Below are the code and all the weights of a small trained network. Each question names an input and a class and asks about switching units off, where a switched-off unit gives its printed mean instead of its output.

import numpy as np


def w(rows, s, z=0):
    codes = np.array(rows[::2]) - 128.0
    scale = np.full(codes.shape[1], s)
    scale[-1] = z or s
    return codes * scale


def norm(h):
    return h / np.sqrt((h * h).mean(-1, keepdims=True) + 1e-5)


def f(y):
    return y / 2 * (1 + np.tanh(0.7978845608 * (y + 0.044715 * y**3)))


def log_softmax(a):
    a = a - a.max(-1, keepdims=True)
    return a - np.log(np.exp(a).sum(-1, keepdims=True))


def net(x, mask):
    res = np.array(x, float).reshape(1, 7) / 4 @ E
    u = 0
    for l in range(2):
        y = f(norm(res) @ A[l][:, :-1].T + A[l][:, -1])
        res = res + np.where(mask[u : u + 6], y, B[l][:, -1]) @ B[l][:, :-1]
        u += 6
    return log_softmax(norm(res)[-1] @ U[:, :-1].T + U[:, -1])


A, B = {}, {}
E = w([
[121,148,141,178,188,206,172,116,112,172,73],'x0',
[57,180,106,128,175,102,22,187,28,56,64],'x1',
[239,143,134,75,84,155,64,125,154,164,2],'x2',
[90,182,38,70,159,166,129,77,184,107,142],'x3',
[64,71,199,75,122,108,155,76,136,119,59],'x4',
[139,124,98,92,87,148,185,134,48,110,113],'x5',
[91,142,197,104,76,204,78,112,129,102,166],'x6',
],0.0074)
A[0] = w([
[153,117,133,145,91,135,216,133,201,116,137,124],'L0N0',
[112,132,209,155,172,170,52,162,248,105,154,61],'L0N1',
[186,200,87,172,106,162,111,211,125,148,198,83],'L0N2',
[73,138,148,229,103,244,172,121,117,148,62,71],'L0N3',
[95,158,155,97,4,255,166,153,69,94,146,91],'L0N4',
[157,125,226,165,82,86,133,232,106,164,140,3],'L0N5',
],0.0074,0.0044)
B[0] = w([
[80,150,118,183,125,150,96,161,81,37,76,247],'L0N0',
[170,204,98,136,101,71,202,61,27,149,123,205],'L0N1',
[69,96,249,58,150,98,172,81,156,123,68,251],'L0N2',
[229,103,115,74,200,101,87,144,217,78,189,248],'L0N3',
[131,169,112,186,128,47,120,43,127,172,120,251],'L0N4',
[161,51,83,138,109,165,109,98,77,158,159,198],'L0N5',
],0.012,0.003)
A[1] = w([
[125,73,137,66,31,45,120,105,128,64,149,40],'L1N0',
[167,129,50,162,138,14,239,124,126,154,63,87],'L1N1',
[218,177,125,80,28,176,67,154,179,204,32,38],'L1N2',
[144,147,107,112,3,72,71,141,156,89,207,44],'L1N3',
[51,249,27,42,100,167,148,103,227,139,128,2],'L1N4',
[176,115,131,190,2,172,239,109,247,128,147,71],'L1N5',
],0.0071,0.0037)
B[1] = w([
[190,175,129,89,176,188,142,143,210,155,126,211],'L1N0',
[140,183,130,98,94,56,84,57,129,240,131,254],'L1N1',
[44,129,96,179,95,120,234,132,149,81,249,234],'L1N2',
[181,140,66,179,249,148,140,104,157,141,120,165],'L1N3',
[199,32,206,164,79,178,92,150,49,196,137,229],'L1N4',
[88,184,120,94,161,123,10,191,46,57,38,214],'L1N5',
],0.011,0.0042)
U = w([
[133,170,103,149,118,84,94,79,113,172,123,250],'0',
[91,175,92,144,132,149,51,197,71,58,54,81],'1',
[143,184,112,121,119,87,131,80,89,181,131,118],'2',
[66,96,86,159,114,141,217,147,139,97,204,224],'3',
[180,5,145,151,109,200,96,134,71,178,144,3],'4',
[210,138,91,101,211,158,137,136,201,111,128,62],'5',
[74,109,235,52,129,137,158,115,171,141,74,104],'6',
],0.015,0.004)

Each question gives the input, the list of numbers given to net, and the class t.
The units are the neurons (one row each of A and B). Each row of codes is followed by its name. A weight is (code - 128) times the scale printed after its matrix; where a second scale follows, it is the last column's (A, B and U).
mask holds one flag per neuron, layer by layer. A switched-off neuron (its flag False) gives its mean, the last column of its row in B, instead of its output. The means were averaged over made-up inputs and are rounded, as every weight is.
A unit's drop is (log p(t) with every unit on - log p(t) with that unit switched off) / (log p(t) with every unit on - log p(t) with every unit switched off).
The circuit of an input: a set's keep is (log p(t) with only the set's units on - log p(t) with every unit switched off) / (log p(t) with every unit on - log p(t) with every unit switched off). Starting from all 12 units, units are removed one at a time, each time the one whose removal leaves the highest keep (on an exact tie, the one counted first), for as long as the keep stays at least 0.8.
units of the circuit, in order: the units of the circuit, biggest drop first
unit that matters most: the unit with the biggest drop
k most important neurons: the k neurons with the biggest drops, biggest first
drop when u is switched off: that unit's drop, to one decimal
input [7,6,5,-7,-3,-5,5], class 4: unit that matters most -> L0N5
input [4,6,7,0,2,-7,-2], class 2: 4 most important neurons -> L0N1, L0N0, L1N5, L0N5
input [-3,-4,4,8,7,-2,-6], class 4: units of the circuit, in order -> L1N4, L0N2
input [-6,6,-6,7,0,5,7], class 0: 4 most important neurons -> L0N4, L0N0, L1N2, L1N5
input [-4,-8,8,-4,1,-2,-7], class 1: units of the circuit, in order -> L1N5, L0N0
input [4,5,6,4,-4,-1,-1], class 3: units of the circuit, in order -> L1N2, L0N0
input [6,-1,8,-3,8,2,-5], class 3: 2 most important neurons -> L1N2, L0N2
input [-3,-1,-2,-8,7,1,-7], class 4: 3 most important neurons -> L0N5, L0N4, L0N1
input [8,-5,0,-1,0,-8,7], class 2: 3 most important neurons -> L0N1, L1N0, L1N3
input [7,-8,7,-8,5,8,-8], class 0: 4 most important neurons -> L1N1, L0N2, L1N4, L1N5
input [3,-4,4,-6,6,-4,-7], class 0: 2 most important neurons -> L1N1, L0N2
input [7,-6,7,4,0,-1,8], class 0: 4 most important neurons -> L0N4, L0N1, L1N5, L1N0
input [-5,-7,-3,2,-7,-8,6], class 2: 3 most important neurons -> L0N1, L0N2, L0N3
input [2,4,-8,-2,-3,5,-8], class 0: units of the circuit, in order -> L1N1
input [-3,-7,-2,4,6,-6,2], class 1: units of the circuit, in order -> L1N5, L0N2
input [4,-8,-1,6,7,4,4], class 1: units of the circuit, in order -> L1N5, L0N2
input [-7,-6,-1,-1,7,-3,-3], class 5: 3 most important neurons -> L1N0, L0N2, L1N3
input [-5,-3,-8,2,-7,8,0], class 2: units of the circuit, in order -> L0N4, L1N2
input [3,-1,-3,8,0,5,6], class 4: 2 most important neurons -> L1N4, L0N1
input [-7,1,4,5,-6,4,0], class 5: units of the circuit, in order -> L1N3
input [-7,1,-3,7,-3,-3,-6], class 4: units of the circuit, in order -> L1N4, L0N3, L0N4
input [7,-8,3,5,-4,4,-2], class 1: drop when L1N5 is switched off -> 0.7
